Below are the code and all the weights of a small trained network. Each question names an input and a target symbol and asks about switching units off, where a switched-off unit gives its printed mean instead of its output.

import numpy as np


def w(rows, s, z=0):
    codes = np.array(rows[::2]) - 128.0
    scale = np.full(codes.shape[1], s)
    scale[-1] = z or s
    return codes * scale


def f(y):
    return np.maximum(y, 0)


def softmax(a):
    e = np.exp(a - a.max(-1, keepdims=True))
    return e / e.sum(-1, keepdims=True)


def log_softmax(a):
    a = a - a.max(-1, keepdims=True)
    return a - np.log(np.exp(a).sum(-1, keepdims=True))


def net(x, mask):
    ids = ['ΔΣΦαβγεζηθξπω'.index(c) for c in x.split()]
    T = len(ids)
    res = E[ids] + P[:T]
    u = 0
    for l in range(2):
        q, k, v = (res @ M[l].T for M in (Q, K, V))
        z = softmax(np.where(np.tri(T) > 0, q @ k.T / 3**0.5, -1e9)) @ v
        res = res + np.where(mask[u], z, O[l][:, -1]) @ O[l][:, :-1]
        u += 1
        y = f(res @ A[l][:, :-1].T + A[l][:, -1])
        res = res + np.where(mask[u : u + 16], y, B[l][:, -1]) @ B[l][:, :-1]
        u += 16
    return log_softmax(res[-1] @ U[:, :-1].T + U[:, -1])


Q, K, V, O, A, B = {}, {}, {}, {}, {}, {}
E = w([
[153,130,179,81,133,149],'Δ',
[141,158,35,104,166,135],'Σ',
[90,144,178,85,134,160],'Φ',
[118,102,93,78,165,149],'α',
[69,252,167,152,101,127],'β',
[114,140,164,128,70,60],'γ',
[118,180,93,106,91,177],'ε',
[120,101,177,73,156,135],'ζ',
[101,132,98,115,132,189],'η',
[250,107,102,162,199,125],'θ',
[151,171,102,86,149,142],'ξ',
[119,76,184,99,195,134],'π',
[124,134,89,79,154,147],'ω',
],0.024)
P = w([
[151,164,117,2,155,164],'0',
[123,119,98,196,171,188],'1',
[128,93,108,182,161,193],'2',
[132,121,76,189,122,214],'3',
[122,109,97,188,132,207],'4',
[136,92,94,188,152,199],'5',
[131,95,92,180,136,208],'6',
[134,103,90,180,124,208],'7',
[125,105,103,176,140,202],'8',
[133,95,87,170,134,195],'9',
[127,104,82,159,132,204],'10',
[142,104,85,166,131,191],'11',
[138,102,95,160,134,188],'12',
],0.0089)
Q[0] = w([
[162,155,125,100,184,196],'L0H0',
[74,120,86,59,229,254],'L0H0',
[121,163,165,80,115,138],'L0H0',
],0.011)
K[0] = w([
[96,164,79,4,246,165],'L0H0',
[183,244,166,2,145,164],'L0H0',
[107,160,99,72,93,118],'L0H0',
],0.0078)
V[0] = w([
[2,71,154,176,112,189],'L0H0',
[85,52,88,89,212,162],'L0H0',
[169,71,244,76,113,132],'L0H0',
],0.0096)
O[0] = w([
[144,210,183,148,254,126,41],'L0H0',
[75,20,45,130,162,56,248],'L0H0',
[232,162,99,90,147,64,113],'L0H0',
],0.0099,0.011)
A[0] = w([
[117,36,72,173,19,75,108],'L0N0',
[150,130,79,175,164,73,138],'L0N1',
[135,147,173,63,108,254,170],'L0N2',
[84,158,163,116,209,226,201],'L0N3',
[54,183,121,227,68,162,83],'L0N4',
[104,220,164,148,89,120,2],'L0N5',
[134,98,215,150,111,55,200],'L0N6',
[234,151,126,63,98,143,118],'L0N7',
[76,49,122,174,67,78,110],'L0N8',
[66,93,142,166,86,92,145],'L0N9',
[131,114,52,98,91,175,121],'L0N10',
[66,152,125,115,82,127,129],'L0N11',
[106,199,140,166,35,27,145],'L0N12',
[169,192,76,140,244,186,198],'L0N13',
[157,152,89,97,60,174,139],'L0N14',
[239,78,139,161,114,129,102],'L0N15',
],0.008,0.0089)
B[0] = w([
[115,155,166,94,138,120,254],'L0N0',
[165,62,180,116,137,133,160],'L0N1',
[126,48,73,62,167,130,148],'L0N2',
[104,107,91,74,103,163,149],'L0N3',
[150,144,98,112,141,72,149],'L0N4',
[96,109,133,182,168,62,134],'L0N5',
[169,83,46,98,105,254,136],'L0N6',
[142,148,170,94,75,69,142],'L0N7',
[102,163,176,110,115,143,215],'L0N8',
[124,182,115,117,142,157,180],'L0N9',
[113,135,197,116,127,143,218],'L0N10',
[153,121,195,178,115,171,156],'L0N11',
[205,155,185,137,232,142,138],'L0N12',
[103,68,153,94,113,152,159],'L0N13',
[121,52,161,115,101,140,156],'L0N14',
[98,43,136,181,54,52,137],'L0N15',
],0.0083,0.021)
Q[1] = w([
[82,14,50,24,118,146],'L1H0',
[94,255,78,189,201,28],'L1H0',
[174,220,113,229,150,105],'L1H0',
],0.0054)
K[1] = w([
[108,130,151,11,130,85],'L1H0',
[95,116,118,199,147,161],'L1H0',
[148,143,115,135,121,233],'L1H0',
],0.011)
V[1] = w([
[64,156,152,110,116,141],'L1H0',
[95,100,128,173,134,202],'L1H0',
[157,161,152,136,10,117],'L1H0',
],0.014)
O[1] = w([
[112,115,247,104,122,123,251],'L1H0',
[50,83,116,173,99,175,97],'L1H0',
[131,158,120,134,15,101,75],'L1H0',
],0.012,0.015)
A[1] = w([
[76,132,22,77,99,124,148],'L1N0',
[33,120,112,132,103,175,200],'L1N1',
[94,116,146,118,181,90,153],'L1N2',
[90,119,80,104,198,166,171],'L1N3',
[73,108,176,254,81,89,2],'L1N4',
[88,73,178,166,165,201,174],'L1N5',
[197,163,62,82,138,227,140],'L1N6',
[158,64,158,166,75,110,85],'L1N7',
[176,218,138,221,53,55,32],'L1N8',
[127,161,164,83,84,57,107],'L1N9',
[95,101,231,152,126,88,68],'L1N10',
[57,162,132,108,95,99,14],'L1N11',
[124,24,106,123,174,122,239],'L1N12',
[168,167,110,129,235,142,113],'L1N13',
[108,178,107,197,138,175,166],'L1N14',
[89,146,71,222,144,126,123],'L1N15',
],0.0089,0.0037)
B[1] = w([
[111,203,80,105,71,105,141],'L1N0',
[159,46,98,139,97,58,202],'L1N1',
[106,189,182,188,133,122,191],'L1N2',
[102,168,96,123,109,199,185],'L1N3',
[170,229,91,178,253,215,159],'L1N4',
[79,191,70,86,144,56,252],'L1N5',
[188,83,168,67,118,165,150],'L1N6',
[166,70,59,204,136,154,155],'L1N7',
[97,162,197,190,163,145,152],'L1N8',
[117,102,112,218,174,124,176],'L1N9',
[195,120,69,136,139,80,231],'L1N10',
[221,98,126,163,157,204,166],'L1N11',
[112,170,128,153,65,148,208],'L1N12',
[120,83,111,210,111,170,180],'L1N13',
[138,146,175,101,171,175,131],'L1N14',
[92,133,163,31,182,47,129],'L1N15',
],0.0062,0.036)
U = w([
[174,206,115,135,165,62,89],'Δ',
[136,53,99,205,210,65,69],'Σ',
[235,134,254,106,210,176,117],'Φ',
[131,249,159,154,232,137,105],'α',
[140,168,134,66,101,189,164],'β',
[156,220,48,70,106,114,172],'γ',
[118,109,57,107,81,102,150],'ε',
[195,158,47,70,203,67,5],'ζ',
[96,159,48,150,122,117,85],'η',
[123,167,162,158,97,156,153],'θ',
[149,49,165,133,100,142,140],'ξ',
[173,149,61,133,160,156,126],'π',
[102,132,206,45,131,2,195],'ω',
],0.006,0.0035)

Each question gives the input, a string of symbols that net reads in full, and the target symbol t.
The units are the heads (3 rows each of Q, K, V and O) and the neurons (one row each of A and B). Each row of codes is followed by its name. A weight is (code - 128) times the scale printed after its matrix; where a second scale follows, it is the last column's (O, A, B and U).
mask holds one flag per unit, layer by layer, with each layer's heads first. A switched-off unit (its flag False) gives its mean, the last column of its rows in O or B, instead of its output. The means were averaged over made-up inputs and are rounded, as every weight is.
A unit's drop is (log p(t) with every unit on - log p(t) with that unit switched off) / (log p(t) with every unit on - log p(t) with every unit switched off).
The circuit of an input: a set's keep is (log p(t) with only the set's units on - log p(t) with every unit switched off) / (log p(t) with every unit on - log p(t) with every unit switched off). Starting from the 12 units with the biggest drops (on a tie, the unit counted first), units are removed one at a time, each time the one whose removal leaves the highest keep (on an exact tie, the one counted first), for as long as the keep stays at least 0.8.
circuit, biggest first: the units of the circuit, biggest drop first
unit that matters most: the unit with the biggest drop
top k neurons: the k neurons with the biggest drops, biggest first
top k neurons in layer l: the k neurons of layer l with the biggest drops, biggest first
input π Σ ξ ω γ Δ, target π: top 2 neurons in layer 1 -> [L1N13; L1N3]
input α Δ α Φ ω α ω Φ, target α: unit that matters most -> L1H0
input Φ α β Φ ε Φ, target Φ: circuit, biggest first -> [L0H0; L1N5]
input Δ γ α γ α Φ ω ω, target Δ: circuit, biggest first -> [L1H0; L0H0; L0N7; L1N8]
input ξ ω α ω ω Σ ε α θ η ω, target ξ: circuit, biggest first -> [L0H0; L1H0; L1N5; L0N14]
input ζ ω η α ω ω γ ω ω ω ω ω, target ζ: circuit, biggest first -> [L0H0; L1H0]
input Φ ε Δ, target Φ: circuit, biggest first -> [L0H0; L1N5]
input Δ ω γ Σ Φ ω β Δ ω ω Φ α, target Δ: circuit, biggest first -> [L1H0; L0H0; L0N7; L1N9]
input π α ω, target π: top 2 neurons -> [L1N13; L1N3]
input γ α Σ ω η ω Δ ω ω α α ω, target γ: top 3 neurons -> [L0N7; L0N12; L1N0]
input α ω π ω α Φ Δ Σ, target α: top 2 neurons -> [L1N1; L1N2]
input Δ Σ ω ξ π ε ε ω ω, target Δ: top 2 neurons in layer 1 -> [L1N8; L1N9]
input ε α Δ Φ Φ ω ω ω α Σ ω, target ε: top 2 neurons -> [L0N0; L0N2]
input η ξ Σ Φ ω Δ η ω Σ, target η: unit that matters most -> L1H0
input β θ γ α ω Φ ω ω ω γ Φ, target β: top 2 neurons -> [L0N4; L0N2]
input Σ ω π ω ω Φ η ω ε β α ω, target Σ: top 3 neurons -> [L1N1; L1N4; L1N10]
input β α α Σ ω ω ω Δ Φ, target β: top 4 neurons in layer 0 -> [L0N2; L0N4; L0N3; L0N12]
input ω α Φ Σ γ, target Φ: top 2 neurons -> [L1N5; L0N12]
input Σ ω Σ ω ω η ω Φ Φ ω α Δ α, target Σ: top 3 neurons in layer 1 -> [L1N1; L1N4; L1N10]
input η ω α ω ω ω α ω ω α ω ω, target η: top 3 neurons in layer 1 -> [L1N3; L1N5; L1N12]
input α β ε Σ γ ξ γ, target Φ: top neuron -> [L1N5]
input Σ ζ Φ ω Σ ω ω, target Σ: top 2 neurons -> [L1N1; L1N4]
input θ ω η ω β θ α ω ω α Δ ω ω, target θ: top 2 neurons in layer 1 -> [L1N8; L1N5]
input Δ ω ξ Φ β α α Φ, target Δ: top 2 neurons -> [L0N7; L1N8]
